Below are the code and all the weights of a small trained network. Each question names an input and a target symbol and asks about switching units off, where a switched-off unit gives its printed mean instead of its output.

import numpy as np


def w(rows, s, z=0):
    codes = np.array(rows[::2]) - 128.0
    scale = np.full(codes.shape[1], s)
    scale[-1] = z or s
    return codes * scale


def f(y):
    return y / 2 * (1 + np.tanh(0.7978845608 * (y + 0.044715 * y**3)))


def softmax(a):
    e = np.exp(a - a.max(-1, keepdims=True))
    return e / e.sum(-1, keepdims=True)


def log_softmax(a):
    a = a - a.max(-1, keepdims=True)
    return a - np.log(np.exp(a).sum(-1, keepdims=True))


def net(x, mask):
    ids = ['ΔΛΣΨαβεζημτ'.index(c) for c in x.split()]
    T = len(ids)
    res = E[ids] + P[:T]
    r = res
    for j in range(2):
        rows = slice(2 * j, 2 * j + 2)
        q, k, v = (r @ M[0][rows].T for M in (Q, K, V))
        z = softmax(np.where(np.tri(T) > 0, q @ k.T / 2**0.5, -1e9)) @ v
        o = O[0][rows]
        res = res + np.where(mask[j], z, o[:, -1]) @ o[:, :-1]
    y = f(res @ A[0][:, :-1].T + A[0][:, -1])
    res = res + np.where(mask[2:10], y, B[0][:, -1]) @ B[0][:, :-1]
    return log_softmax(res[-1] @ U[:, :-1].T + U[:, -1])


Q, K, V, O, A, B = {}, {}, {}, {}, {}, {}
E = w([
[136,190,250,65],'Δ',
[122,121,84,156],'Λ',
[163,124,196,165],'Σ',
[209,165,159,142],'Ψ',
[163,129,82,100],'α',
[69,161,104,157],'β',
[128,177,138,157],'ε',
[159,77,137,140],'ζ',
[127,173,78,120],'η',
[76,35,146,136],'μ',
[169,97,109,118],'τ',
],0.012)
P = w([
[204,191,53,252],'0',
[171,167,70,185],'1',
[155,154,87,147],'2',
[140,134,101,116],'3',
[133,133,120,91],'4',
[113,118,134,61],'5',
[108,117,118,79],'6',
],0.0035)
Q[0] = w([
[173,69,152,67],'head 0',
[84,37,251,192],'head 0',
[122,97,227,56],'head 1',
[31,193,201,76],'head 1',
],0.028)
K[0] = w([
[155,111,171,69],'head 0',
[87,135,252,184],'head 0',
[192,91,116,201],'head 1',
[103,164,58,225],'head 1',
],0.031)
V[0] = w([
[131,208,117,145],'head 0',
[146,95,134,255],'head 0',
[218,34,117,45],'head 1',
[158,59,64,192],'head 1',
],0.009)
O[0] = w([
[178,140,137,165,151],'head 0',
[137,71,209,171,249],'head 0',
[253,80,125,129,179],'head 1',
[142,61,67,123,255],'head 1',
],0.0072,0.0027)
A[0] = w([
[75,155,5,170,77],'neuron 0',
[66,58,200,89,65],'neuron 1',
[133,54,81,160,91],'neuron 2',
[171,200,111,153,254],'neuron 3',
[175,130,75,109,50],'neuron 4',
[180,200,181,137,50],'neuron 5',
[30,172,129,165,132],'neuron 6',
[111,45,185,139,165],'neuron 7',
],0.022,0.0048)
B[0] = w([
[5,145,136,130,201],'neuron 0',
[131,115,74,25,141],'neuron 1',
[162,58,77,128,254],'neuron 2',
[198,176,168,65,191],'neuron 3',
[63,178,49,140,171],'neuron 4',
[62,57,116,86,139],'neuron 5',
[196,144,100,186,157],'neuron 6',
[97,130,204,169,208],'neuron 7',
],0.029,0.009)
U = w([
[169,148,156,43,166],'Δ',
[2,89,97,141,212],'Λ',
[109,54,131,67,6],'Σ',
[135,180,133,211,70],'Ψ',
[115,130,220,148,241],'α',
[213,100,53,135,150],'β',
[171,57,152,210,110],'ε',
[110,184,45,73,12],'ζ',
[233,192,179,146,216],'η',
[133,136,136,110,2],'μ',
[68,204,148,104,99],'τ',
],0.0049)

Each question gives the input, a string of symbols that net reads in full, and the target symbol t.
The units are the heads (2 rows each of Q, K, V and O) and the neurons (one row each of A and B). Each row of codes is followed by its name. A weight is (code - 128) times the scale printed after its matrix; where a second scale follows, it is the last column's (O, A, B and U).
mask holds one flag per unit, heads first, then neurons. A switched-off unit (its flag False) gives its mean, the last column of its rows in O or B, instead of its output. The means were averaged over made-up inputs and are rounded, as every weight is.
A unit's drop is (log p(t) with every unit on - log p(t) with that unit switched off) / (log p(t) with every unit on - log p(t) with every unit switched off).
The circuit of an input: a set's keep is (log p(t) with only the set's units on - log p(t) with every unit switched off) / (log p(t) with every unit on - log p(t) with every unit switched off). Starting from all 10 units, units are removed one at a time, each time the one whose removal leaves the highest keep (on an exact tie, the one counted first), for as long as the keep stays at least 0.8.
circuit, biggest first: the units of the circuit, biggest drop first
unit that matters most: the unit with the biggest drop
top k neurons: the k neurons with the biggest drops, biggest first
drop of u: that unit's drop, to one decimal
input Ψ Σ τ Λ τ τ Λ, target β: circuit, biggest first => (head 1; neuron 0)
input Ψ ζ η Λ Σ Σ, target α: circuit, biggest first => (neuron 7; neuron 2)
input ζ τ Λ Δ Λ, target η: circuit, biggest first => (head 1; neuron 6; neuron 3)
input ζ Λ τ, target β: circuit, biggest first => (neuron 0; head 1; neuron 2)
input α Λ τ α Δ ζ η, target Δ: circuit, biggest first => (head 1; neuron 3)
input Δ Λ Ψ α Λ Λ τ, target η: circuit, biggest first => (head 1; neuron 0; neuron 2)
input Λ Σ Σ, target α: circuit, biggest first => (neuron 7; neuron 2; head 0)
input Δ τ Λ α, target η: circuit, biggest first => (head 1; neuron 3; neuron 0)
input Λ Λ Λ α ζ β, target Ψ: circuit, biggest first => (neuron 6; head 1; neuron 2)
input Λ η ζ β α τ, target β: circuit, biggest first => (neuron 0; head 0; neuron 7)
input η Λ Λ Λ τ Λ, target β: top 2 neurons => (neuron 0; neuron 7)
input Λ η τ β, target Ψ: circuit, biggest first => (neuron 6; head 1; neuron 0)
input τ α ζ ζ τ Ψ, target Δ: top 3 neurons => (neuron 3; neuron 5; neuron 0)
input Ψ η Σ Δ ζ, target Δ: unit that matters most => head 1
input Λ τ Λ α Λ Λ μ, target Σ: top 2 neurons => (neuron 1; neuron 7)
input Λ α α, target ζ: top 3 neurons => (neuron 4; neuron 7; neuron 3)
input τ Λ Δ η ζ τ, target Δ: top 2 neurons => (neuron 7; neuron 0)
input ζ ε α τ Σ Δ, target Δ: top 2 neurons => (neuron 3; neuron 0)
input α Λ τ Σ τ μ, target Σ: drop of neuron 7 => 0.1
input ζ Ψ Λ Λ Λ η, target τ: drop of neuron 0 => 0.6
input Λ η ε, target η: drop of neuron 3 => 0.3
